Q: [134 126 104 133]
A: 104

Q:
[[113 106 112 102 125]
 [119 127 129 126 126]]
A: 112

Q: [137 138 111 102]
A: 111

Q:
[[134 130 134 110 116]
 [125 120 116 157 121]
 [137 127 144 151 121]]
A: 134

Q: [111 152 120 105 134 124]
A: 120

Q:
[[127 118 107 134 115 151]
 [126 111  98 137 117 133]]
A: 107
---
array([112, 105, 130, 113, 115]) => 115
array([100, 116, 103, 152, 142, 156, 145]) => 145
array([100, 151, 122, 118]) => 118
array([151, 137, 115, 139, 127, 141, 123]) => 123
array([112, 118, 100,  99, 122, 101, 101]) => 101
array([111, 129, 106, 121, 113, 119, 112]) => 112
---
((138, 111, 124, 138, 126, 132, 134), (144, 132, 124, 113, 111, 143, 127), (130, 103, 119, 140, 127, 143, 123)) → 138, 123
(152, 120, 134, 128, 126, 137) → 152, 137
(126, 154, 148, 105) → 126, 105
(139, 135, 158, 121, 125, 128) → 139, 128
((129, 140, 103, 104, 108, 122, 131), (138, 128, 148, 158, 120, 122, 114)) → 129, 114
(143, 140, 106, 146, 125) → 143, 125
---
[106 102 126 104  99 108] 106
[124 112 110 103 122] 124
[128 127 106 123] 128
[143 120 121 155 104 146 113] 143
[110 146 142 101 151] 110
[104 113 105 103 132 146] 104
[111 117 140 156 107 139 143] 111
---
[120, 154, 148, 105] ⇒ 154
[[115, 137, 151, 134], [111, 130, 133, 148]] ⇒ 130
[135, 138, 136, 149] ⇒ 138
[134, 133, 152, 103] ⇒ 133
[135, 101, 113, 98] ⇒ 101
[118, 109, 98, 142] ⇒ 109
[132, 104, 147, 117] ⇒ 104
[150, 100, 133, 147] ⇒ 100
---
139	146	132	124	105	116 ==> 105

150	130	127	107	129	153
130	135	149	112	131	126
==> 131

124	147	131	156 ==> 131

147	99	115	133	100 ==> 133

149	108	147	115	148	129	119 ==> 129

156	138	112	127	123
157	112	111	126	153
==> 126

150	145	137	127	119	116
122	119	121	127	136	145
==> 136
---
[121 153 111 150] | 150
[155 112 144 134 113] | 113
[125 133 137 150 128 142] | 142
[143 146 103 101 109 128] | 128
[102 130 138 151 125 127 134] | 134
[142 157 133 129] | 129
[139 111 145 123 136 130 104] | 104
[155 148 150 138 120 115] | 115
[150 151 140 108 104 140 146] | 146
---
[[124, 122, 130, 126], [155, 120, 121, 152], [114, 142, 131, 113]] value 124
[119, 153, 125, 139] value 119
[[119, 150, 126, 128], [148, 128, 115, 125]] value 119
[142, 143, 127, 118, 152] value 142
[151, 124, 144, 148, 146] value 151
[143, 101, 102, 151, 108] value 143
[156, 119, 101, 138] value 156
---
[[140 108 143 132 112 141]
 [140 126 138 117 125 153]] >> 112

[[141 142 114 149 123]
 [138 152 112 124 125]
 [129 121 140 126 127]] >> 124

[[147 139 152 140]
 [117 125 123 118]] >> 152

[[155 143 149 101]
 [124 125 124 127]] >> 149

[[129 119 137 122 129]
 [112 106 125 139 137]
 [127 147 108 128 135]] >> 139

[[155 141 131 136 145]
 [152 142 130 152 155]] >> 136

[[107 151 148 118 136]
 [126 157 137 117 150]
 [120 134 144 129 108]] >> 117

[[113 106 103 122 152 158]
 [129 118 112 126 124 130]] >> 152

[[110 136 129 100 109]
 [114 143 110 100 116]] >> 100
---
Input: 151  112  109  101  142  139
Output: 139
Input: 138  117  150  126  120
Output: 120
Input: 124  105   99  143
Output: 143
Input: 130  105  106  148  137
Output: 137
Input: 137  115  110  102  142  139  140
Output: 140
Input: 149  153   99  107  141  107
Output: 107
Input: 123  128  126  113  116  151
Output: 151
---
[115 113 150 136  99]: 99

[141 132 137 102 105 138 135]: 105

[[127 143 127 109 134 121 146]
 [116 104 139 130 107 112 112]
 [118 117 110 110 143 122 155]]: 134

[106 143 147 146 142 134 136]: 142

[[124 113 126 130 133 132 133]
 [119 124 129 135 138 134 123]
 [136 121 126 130 105 122 123]]: 133

[125 129 111 105 103]: 103

[141 149 133 146 151]: 151
---
array([149, 126, 133, 104]) >> 126

array([[148, 110, 117, 106, 141],
       [140, 137, 127, 133, 136],
       [136, 145, 144, 135, 108]]) >> 145

array([105, 107, 140, 141, 145, 150]) >> 107

array([[147, 152, 120, 123],
       [144, 156, 118, 103]]) >> 156

array([106, 139, 139, 104,  98, 127]) >> 139

array([150, 131, 141, 138]) >> 131
---
[[141, 99, 113, 99, 135], [155, 149, 157, 137, 123], [154, 143, 147, 126, 100]]
157
[[127, 117, 118, 118, 138, 100, 117], [127, 127, 127, 116, 132, 128, 109], [128, 133, 130, 119, 148, 112, 108]]
132
[[129, 142, 104, 107, 110], [116, 118, 132, 121, 121], [146, 142, 102, 113, 116]]
132
[[150, 126, 130, 110, 148, 118], [128, 124, 129, 155, 125, 146], [135, 134, 99, 129, 141, 143]]
155
[[149, 136, 127, 104, 117], [128, 111, 151, 151, 140], [148, 116, 153, 143, 136]]
151
[[133, 118, 138, 123, 131], [139, 108, 150, 116, 138], [134, 117, 141, 118, 138]]
150
[[142, 117, 144, 117], [136, 137, 130, 115], [143, 130, 154, 109]]
137
---
[[107 131 125 123 136 123 128]
 [129 126 124 152 126 134 128]] -> 131

[[114 144 143 152 117 117]
 [111 128 117 158 124 124]
 [114 144 143 151 117 117]] -> 144

[104 139 114 134 120 137 137] -> 139

[122 113 120 112 102] -> 113

[131 119 151  99 130] -> 119

[142 106 141 138 127] -> 106

[131 134 101 123] -> 134

[126 127 152 144 140 110] -> 127

[[120 129 130 143 153]
 [134 128 125 113 102]
 [127 131 128 117 103]] -> 129

[113 153 147 138] -> 153
